Below is a small trained network, with its code and all its weights. Each question gives an input and a class and asks what happens when units are switched off, that is, made to give their printed mean instead of their output.

import numpy as np


def w(rows, s, z=0):
    codes = np.array(rows[::2]) - 128.0
    scale = np.full(codes.shape[1], s)
    scale[-1] = z or s
    return codes * scale


def f(y):
    return y / 2 * (1 + np.tanh(0.7978845608 * (y + 0.044715 * y**3)))


def log_softmax(a):
    a = a - a.max(-1, keepdims=True)
    return a - np.log(np.exp(a).sum(-1, keepdims=True))


def net(x, mask):
    res = np.array(x, float).reshape(1, 4) / 4 @ E
    y = f(res @ A[0][:, :-1].T + A[0][:, -1])
    res = res + np.where(mask, y, B[0][:, -1]) @ B[0][:, :-1]
    return log_softmax(res[-1] @ U[:, :-1].T + U[:, -1])


A, B = {}, {}
E = w([
[111,36,139,189,135,81],'x0',
[166,108,250,144,101,171],'x1',
[173,179,102,144,23,118],'x2',
[112,134,125,142,129,138],'x3',
],0.019)
A[0] = w([
[63,222,49,49,56,146,166],'neuron 0',
[151,148,81,155,112,72,109],'neuron 1',
[95,98,53,120,155,122,188],'neuron 2',
[143,157,135,107,139,197,131],'neuron 3',
[46,107,65,53,184,138,193],'neuron 4',
[112,156,155,46,159,219,222],'neuron 5',
[181,122,164,142,42,142,74],'neuron 6',
[153,146,164,184,54,154,51],'neuron 7',
[142,128,223,115,195,158,146],'neuron 8',
[171,158,151,216,107,179,110],'neuron 9',
[128,229,44,156,75,68,167],'neuron 10',
[91,108,67,78,254,114,232],'neuron 11',
[86,49,141,197,88,42,196],'neuron 12',
[128,197,138,65,108,84,143],'neuron 13',
[101,63,203,116,136,187,129],'neuron 14',
[101,94,180,138,230,110,175],'neuron 15',
[196,116,131,150,59,121,89],'neuron 16',
[146,166,66,160,86,44,127],'neuron 17',
[113,201,137,41,124,147,253],'neuron 18',
],0.012,0.0066)
B[0] = w([
[153,164,179,86,234,64,250],'neuron 0',
[6,134,199,96,87,107,170],'neuron 1',
[138,72,78,118,74,51,200],'neuron 2',
[112,148,110,94,129,143,170],'neuron 3',
[240,130,113,168,108,118,223],'neuron 4',
[175,181,49,110,95,255,212],'neuron 5',
[191,127,85,181,86,85,192],'neuron 6',
[186,102,51,135,123,72,183],'neuron 7',
[76,195,162,119,138,212,208],'neuron 8',
[195,142,66,149,153,69,176],'neuron 9',
[103,138,193,42,179,53,239],'neuron 10',
[199,151,70,224,100,52,245],'neuron 11',
[34,44,219,125,151,14,227],'neuron 12',
[118,172,159,119,175,134,180],'neuron 13',
[142,156,219,112,178,170,204],'neuron 14',
[198,150,187,188,168,133,218],'neuron 15',
[175,66,88,136,99,57,181],'neuron 16',
[40,109,149,61,129,125,200],'neuron 17',
[203,200,126,94,206,157,221],'neuron 18',
],0.0085,0.021)
U = w([
[196,156,28,114,157,138,251],'0',
[124,140,218,108,207,136,152],'1',
[152,63,128,194,120,98,91],'2',
[43,79,139,75,121,116,4],'3',
[135,155,127,130,159,249,104],'4',
],0.014,0.0023)

Each question gives the input, the list of numbers given to net, and the class t.
The units are the neurons (one row each of A and B). Each row of codes is followed by its name. A weight is (code - 128) times the scale printed after its matrix; where a second scale follows, it is the last column's (A, B and U).
mask holds one flag per neuron, in row order. A switched-off neuron (its flag False) gives its mean, the last column of its row in B, instead of its output. The means were averaged over made-up inputs and are rounded, as every weight is.
A unit's drop is (log p(t) with every unit on - log p(t) with that unit switched off) / (log p(t) with every unit on - log p(t) with every unit switched off).
unit that matters most: the unit with the biggest drop
k most important neurons: the k neurons with the biggest drops, biggest first
drop of u: that unit's drop, to one decimal
input [4,-7,0,-4], class 2: unit that matters most	neuron 11
input [-5,0,3,-5], class 1: 2 most important neurons	neuron 11; neuron 0
input [8,0,3,-4], class 3: 2 most important neurons	neuron 11; neuron 12
input [-6,0,-1,-1], class 0: 3 most important neurons	neuron 14; neuron 5; neuron 12
input [1,0,-5,-2], class 2: 2 most important neurons	neuron 11; neuron 0
input [-5,0,5,-7], class 1: 3 most important neurons	neuron 10; neuron 0; neuron 11
input [-8,0,6,3], class 1: 3 most important neurons	neuron 0; neuron 10; neuron 11
input [8,0,5,1], class 3: 2 most important neurons	neuron 11; neuron 12
input [0,-8,-8,-6], class 0: 2 most important neurons	neuron 12; neuron 4
input [7,4,1,3], class 2: 3 most important neurons	neuron 0; neuron 10; neuron 18
input [0,2,1,7], class 0: 2 most important neurons	neuron 12; neuron 10
input [-8,3,-6,3], class 4: drop of neuron 15	0.0
input [-7,-3,1,-5], class 1: drop of neuron 10	0.6
input [5,-1,-8,7], class 2: unit that matters most	neuron 11
input [1,-7,-5,8], class 2: drop of neuron 18	0.1
